Below are the code and all the weights of a small trained network. Each question names an input and a class and asks about switching units off, where a switched-off unit gives its printed mean instead of its output.

import numpy as np


def w(rows, s, z=0):
    codes = np.array(rows[::2]) - 128.0
    scale = np.full(codes.shape[1], s)
    scale[-1] = z or s
    return codes * scale


def f(y):
    return np.maximum(y, 0)


def log_softmax(a):
    a = a - a.max(-1, keepdims=True)
    return a - np.log(np.exp(a).sum(-1, keepdims=True))


def net(x, mask):
    res = np.array(x, float).reshape(1, 7) / 4 @ E
    y = f(res @ A[0][:, :-1].T + A[0][:, -1])
    res = res + np.where(mask, y, B[0][:, -1]) @ B[0][:, :-1]
    return log_softmax(res[-1] @ U[:, :-1].T + U[:, -1])


A, B = {}, {}
E = w([
[49,142,94,57,93,102,116,157,163,110,39],'x0',
[85,154,140,111,78,158,71,160,110,151,32],'x1',
[143,60,142,185,52,71,136,61,81,172,115],'x2',
[107,12,73,120,176,71,133,73,78,73,96],'x3',
[153,73,49,119,86,163,58,106,156,107,177],'x4',
[235,119,81,148,172,171,83,119,43,86,124],'x5',
[154,134,84,174,154,156,162,123,115,227,35],'x6',
],0.011)
A[0] = w([
[130,146,173,116,141,122,185,172,138,209,86,58],'N1',
[98,151,178,88,102,103,144,132,137,79,234,197],'N2',
[94,123,132,112,2,154,110,142,186,202,81,145],'N3',
[163,170,87,118,205,218,92,134,135,134,181,181],'N4',
[143,68,29,81,137,66,99,93,140,84,123,102],'N5',
[142,75,91,72,142,99,125,144,72,76,108,93],'N6',
[108,101,191,183,117,86,136,115,158,86,198,143],'N7',
[133,94,50,69,128,96,128,87,183,70,203,139],'N8',
[173,58,132,181,149,99,138,13,84,157,175,146],'N9',
[195,173,178,183,113,175,157,123,158,143,244,180],'N10',
[55,118,122,101,32,168,10,130,162,161,85,67],'N11',
[124,101,140,187,136,128,149,96,105,194,85,222],'N12',
[45,180,170,64,154,61,201,161,146,123,76,175],'N13',
[137,114,73,76,116,99,141,180,82,148,94,2],'N14',
[159,206,94,90,193,233,81,155,113,127,96,140],'N15',
[64,130,112,91,78,113,90,114,94,134,34,187],'N16',
],0.0092,0.0034)
B[0] = w([
[120,195,74,102,166,130,208,150,167,150,139,189],'N1',
[103,154,137,49,60,42,98,160,82,109,179,223],'N2',
[145,149,153,146,99,223,150,84,154,227,217,234],'N3',
[115,141,156,196,186,148,95,229,138,59,210,216],'N4',
[106,44,106,139,174,166,69,36,146,101,116,219],'N5',
[126,91,181,120,174,115,57,66,166,100,93,198],'N6',
[139,117,111,113,119,1,113,106,112,160,146,193],'N7',
[71,49,58,128,115,143,69,83,127,89,193,220],'N8',
[163,40,125,217,173,59,171,174,92,152,136,225],'N9',
[178,243,8,75,141,83,94,128,12,132,175,221],'N10',
[146,140,229,141,57,169,124,112,121,147,174,227],'N11',
[178,92,147,166,162,119,210,156,111,188,97,199],'N12',
[29,122,111,63,116,101,171,207,183,154,68,248],'N13',
[148,127,144,121,138,156,114,68,157,142,86,164],'N14',
[164,209,158,140,156,209,160,159,156,39,124,229],'N15',
[163,169,215,89,85,172,94,51,158,181,70,235],'N16',
],0.0081,0.015)
U = w([
[2,106,161,63,79,58,137,178,145,88,131,140],'0',
[79,37,44,164,133,142,75,73,119,79,169,225],'1',
[143,187,52,81,81,40,124,132,40,130,192,84],'2',
[145,187,102,149,159,218,138,226,109,22,171,181],'3',
[37,173,64,107,128,164,209,154,180,199,60,157],'4',
[159,75,80,245,153,64,216,147,64,173,107,119],'5',
[121,156,169,133,23,211,142,104,135,195,146,129],'6',
[154,127,158,102,120,138,89,67,96,71,9,5],'7',
],0.0093,0.0015)

Each question gives the input, the list of numbers given to net, and the class t.
The units are the neurons (one row each of A and B). Each row of codes is followed by its name. A weight is (code - 128) times the scale printed after its matrix; where a second scale follows, it is the last column's (A, B and U).
mask holds one flag per neuron, in row order. A switched-off neuron (its flag False) gives its mean, the last column of its row in B, instead of its output. The means were averaged over made-up inputs and are rounded, as every weight is.
A unit's drop is (log p(t) with every unit on - log p(t) with that unit switched off) / (log p(t) with every unit on - log p(t) with every unit switched off).
The circuit of an input: a set's keep is (log p(t) with only the set's units on - log p(t) with every unit switched off) / (log p(t) with every unit on - log p(t) with every unit switched off). Starting from the 12 units with the biggest drops (on a tie, the unit counted first), units are removed one at a time, each time the one whose removal leaves the highest keep (on an exact tie, the one counted first), for as long as the keep stays at least 0.8.
units of the circuit, in order: the units of the circuit, biggest drop first
top k neurons: the k neurons with the biggest drops, biggest first
drop when u is switched off: that unit's drop, to one decimal
input [-4,7,-2,-5,-5,-1,6], class 4: units of the circuit, in order : (N1)
input [-3,3,-7,5,6,-7,-5], class 1: top 3 neurons : (N8, N5, N13)
input [-4,-1,3,-7,-3,4,5], class 5: top 3 neurons : (N12, N2, N9)
input [8,6,-5,0,-2,-2,1], class 6: top 3 neurons : (N11, N16, N3)
input [5,1,4,8,-4,-3,3], class 4: top 2 neurons : (N13, N12)
input [8,-7,-5,-1,8,-2,-8], class 1: top 2 neurons : (N8, N5)
input [-7,3,4,-5,0,5,3], class 5: top 2 neurons : (N9, N12)
input [-7,-2,4,-8,-7,7,5], class 5: top 3 neurons : (N9, N12, N2)
input [4,8,1,4,7,7,4], class 7: top 2 neurons : (N6, N5)
input [6,6,-4,3,1,-8,3], class 6: top 3 neurons : (N11, N3, N16)
input [1,-8,-1,-4,1,-8,4], class 2: top 2 neurons : (N10, N2)
input [2,4,2,3,6,2,4], class 6: top 2 neurons : (N11, N3)
input [-6,-8,0,-2,2,8,-6], class 2: drop when N10 is switched off : 1.4
input [-8,-5,-2,-6,4,-8,8], class 2: drop when N10 is switched off : 0.9
input [-6,0,7,-4,8,-3,0], class 2: drop when N5 is switched off : 0.0
input [-6,5,3,6,-7,7,-8], class 5: units of the circuit, in order : (N9)
